Below is a small trained network, with its code and all its weights. Each question gives an input and a target symbol and asks what happens when units are switched off, that is, made to give their printed mean instead of their output.

import numpy as np


def w(rows, s, z=0):
    codes = np.array(rows[::2]) - 128.0
    scale = np.full(codes.shape[1], s)
    scale[-1] = z or s
    return codes * scale


def f(y):
    return np.maximum(y, 0)


def softmax(a):
    e = np.exp(a - a.max(-1, keepdims=True))
    return e / e.sum(-1, keepdims=True)


def log_softmax(a):
    a = a - a.max(-1, keepdims=True)
    return a - np.log(np.exp(a).sum(-1, keepdims=True))


def net(x, mask):
    ids = ['γεζλπτ'.index(c) for c in x.split()]
    T = len(ids)
    res = E[ids] + P[:T]
    u = 0
    for l in range(2):
        r = res
        for j in range(3):
            rows = slice(3 * j, 3 * j + 3)
            q, k, v = (r @ M[l][rows].T for M in (Q, K, V))
            z = softmax(np.where(np.tri(T) > 0, q @ k.T / 3**0.5, -1e9)) @ v
            o = O[l][rows]
            res = res + np.where(mask[u + j], z, o[:, -1]) @ o[:, :-1]
        u += 3
        y = f(res @ A[l][:, :-1].T + A[l][:, -1])
        res = res + np.where(mask[u : u + 4], y, B[l][:, -1]) @ B[l][:, :-1]
        u += 4
    return log_softmax(res[-1] @ U[:, :-1].T + U[:, -1])


Q, K, V, O, A, B = {}, {}, {}, {}, {}, {}
E = w([
[177,198,42],'γ',
[67,99,108],'ε',
[213,182,140],'ζ',
[165,73,112],'λ',
[10,193,116],'π',
[181,181,199],'τ',
],0.012)
P = w([
[28,146,133],'0',
[179,9,30],'1',
[132,174,175],'2',
[123,100,99],'3',
[129,114,109],'4',
[131,105,98],'5',
[118,117,91],'6',
[143,91,113],'7',
[125,121,92],'8',
[160,73,103],'9',
[134,117,89],'10',
],0.011)
Q[0] = w([
[97,84,165],'L0H1',
[134,130,2],'L0H1',
[129,120,135],'L0H1',
[25,145,137],'L0H2',
[145,187,174],'L0H2',
[124,72,112],'L0H2',
[189,62,83],'L0H3',
[93,83,94],'L0H3',
[102,67,174],'L0H3',
],0.011)
K[0] = w([
[137,77,103],'L0H1',
[97,208,139],'L0H1',
[107,247,179],'L0H1',
[118,152,75],'L0H2',
[174,101,82],'L0H2',
[146,144,190],'L0H2',
[145,179,73],'L0H3',
[71,134,72],'L0H3',
[185,88,108],'L0H3',
],0.011)
V[0] = w([
[125,133,139],'L0H1',
[66,109,123],'L0H1',
[80,124,1],'L0H1',
[83,137,133],'L0H2',
[117,194,141],'L0H2',
[108,216,233],'L0H2',
[138,161,44],'L0H3',
[75,239,199],'L0H3',
[131,163,122],'L0H3',
],0.0091)
O[0] = w([
[83,139,114,130],'L0H1',
[147,136,190,189],'L0H1',
[141,255,107,253],'L0H1',
[120,156,141,172],'L0H2',
[223,138,103,168],'L0H2',
[109,191,212,121],'L0H2',
[108,169,173,191],'L0H3',
[99,147,108,226],'L0H3',
[155,81,148,153],'L0H3',
],0.0081,0.0054)
A[0] = w([
[53,84,189,143],'L0N1',
[27,91,44,211],'L0N2',
[41,147,253,5],'L0N3',
[122,120,240,127],'L0N4',
],0.012,0.0022)
B[0] = w([
[81,100,69,145],'L0N1',
[93,87,182,253],'L0N2',
[178,65,11,213],'L0N3',
[157,68,142,144],'L0N4',
],0.012,0.0055)
Q[1] = w([
[116,159,147],'L1H1',
[121,114,141],'L1H1',
[139,125,132],'L1H1',
[141,251,155],'L1H2',
[46,144,122],'L1H2',
[178,157,148],'L1H2',
[152,128,129],'L1H3',
[157,130,116],'L1H3',
[116,107,142],'L1H3',
],0.02)
K[1] = w([
[198,95,117],'L1H1',
[88,158,118],'L1H1',
[177,223,104],'L1H1',
[123,239,40],'L1H2',
[81,144,14],'L1H2',
[123,134,156],'L1H2',
[90,87,123],'L1H3',
[104,11,11],'L1H3',
[126,153,18],'L1H3',
],0.011)
V[1] = w([
[75,236,153],'L1H1',
[1,189,72],'L1H1',
[244,210,174],'L1H1',
[250,126,132],'L1H2',
[92,199,186],'L1H2',
[204,150,106],'L1H2',
[131,58,122],'L1H3',
[33,21,213],'L1H3',
[168,142,180],'L1H3',
],0.01)
O[1] = w([
[115,206,56,126],'L1H1',
[101,158,97,239],'L1H1',
[136,101,10,64],'L1H1',
[141,127,154,112],'L1H2',
[26,99,95,24],'L1H2',
[142,55,157,176],'L1H2',
[168,98,218,116],'L1H3',
[2,123,161,2],'L1H3',
[109,29,108,55],'L1H3',
],0.0086)
A[1] = w([
[240,65,144,215],'L1N1',
[244,21,167,113],'L1N2',
[2,148,27,253],'L1N3',
[172,150,239,70],'L1N4',
],0.0069,0.006)
B[1] = w([
[14,53,54,253],'L1N1',
[84,125,47,207],'L1N2',
[201,40,231,208],'L1N3',
[113,255,83,187],'L1N4',
],0.0079,0.011)
U = w([
[184,185,76,7],'γ',
[35,211,164,5],'ε',
[192,3,152,189],'ζ',
[65,110,199,96],'λ',
[173,220,197,239],'π',
[67,63,179,227],'τ',
],0.0071,0.0032)

Each question gives the input, a string of symbols that net reads in full, and the target symbol t.
The units are the heads (3 rows each of Q, K, V and O) and the neurons (one row each of A and B). Each row of codes is followed by its name. A weight is (code - 128) times the scale printed after its matrix; where a second scale follows, it is the last column's (O, A, B and U).
mask holds one flag per unit, layer by layer, with each layer's heads first. A switched-off unit (its flag False) gives its mean, the last column of its rows in O or B, instead of its output. The means were averaged over made-up inputs and are rounded, as every weight is.
A unit's drop is (log p(t) with every unit on - log p(t) with that unit switched off) / (log p(t) with every unit on - log p(t) with every unit switched off).
The circuit of an input: a set's keep is (log p(t) with only the set's units on - log p(t) with every unit switched off) / (log p(t) with every unit on - log p(t) with every unit switched off). Starting from the 12 units with the biggest drops (on a tie, the unit counted first), units are removed one at a time, each time the one whose removal leaves the highest keep (on an exact tie, the one counted first), for as long as the keep stays at least 0.8.
units of the circuit, in order: the units of the circuit, biggest drop first
k most important neurons: the k neurons with the biggest drops, biggest first
k most important neurons of layer l: the k neurons of layer l with the biggest drops, biggest first
input ζ ε π, target τ: units of the circuit, in order => (L1H2; L1N3)
input τ γ π ε, target ε: 4 most important neurons => (L1N4; L1N1; L1N3; L0N4)
input γ ζ π γ λ γ π π, target ζ: 3 most important neurons => (L1N3; L1N4; L0N3)
input π ζ π ε γ γ π ζ γ λ, target γ: units of the circuit, in order => (L1N3; L1H1)
input τ π π γ π γ ε π π π, target π: most important neuron => (L1N1)
input λ ζ ε λ π, target λ: units of the circuit, in order => (L0H2; L1H3; L1H1; L0N2)
input ε τ π π γ π γ, target π: units of the circuit, in order => (L1N1; L1H3; L0N3; L0N2)
input τ π π γ π τ, target ε: 2 most important neurons of layer 1 => (L1N4; L1N3)
input π π γ τ, target γ: units of the circuit, in order => (L0N2; L1H1)
input λ ε ε λ π π π, target λ: units of the circuit, in order => (L1H3; L0H2; L0N2; L1H1)
input γ γ τ λ γ λ ε π γ ζ γ, target ζ: 3 most important neurons => (L1N4; L0N3; L1N3)
input γ π ζ ζ ζ π ζ π τ, target ζ: 2 most important neurons => (L1N3; L1N4)
input γ π ε, target ζ: 2 most important neurons => (L1N3; L0N3)
input ε π π γ, target π: most important neuron of layer 0 => (L0N3)
input π ζ ζ λ, target γ: 2 most important neurons of layer 1 => (L1N4; L1N3)
input π γ γ τ ε γ λ γ π, target γ: 3 most important neurons => (L0N3; L1N3; L0N2)
input π π π π ε, target π: 2 most important neurons => (L0N3; L1N2)
input τ π π π γ, target ε: 4 most important neurons => (L1N4; L0N3; L0N4; L1N3)
input γ λ ε ε τ γ ε λ γ ε π, target ζ: 2 most important neurons of layer 1 => (L1N4; L1N3)
input τ λ γ π ζ, target ε: 2 most important neurons of layer 1 => (L1N4; L1N1)
input τ ζ ε ε, target ε: 2 most important neurons => (L1N4; L0N3)
input γ π γ, target ζ: 3 most important neurons => (L1N3; L0N3; L1N4)
input π γ γ π π ε, target γ: 3 most important neurons => (L0N3; L1N3; L1N1)
input π ζ ζ, target γ: 3 most important neurons of layer 0 => (L0N2; L0N1; L0N3)
input τ ε π π, target π: most important neuron => (L0N3)
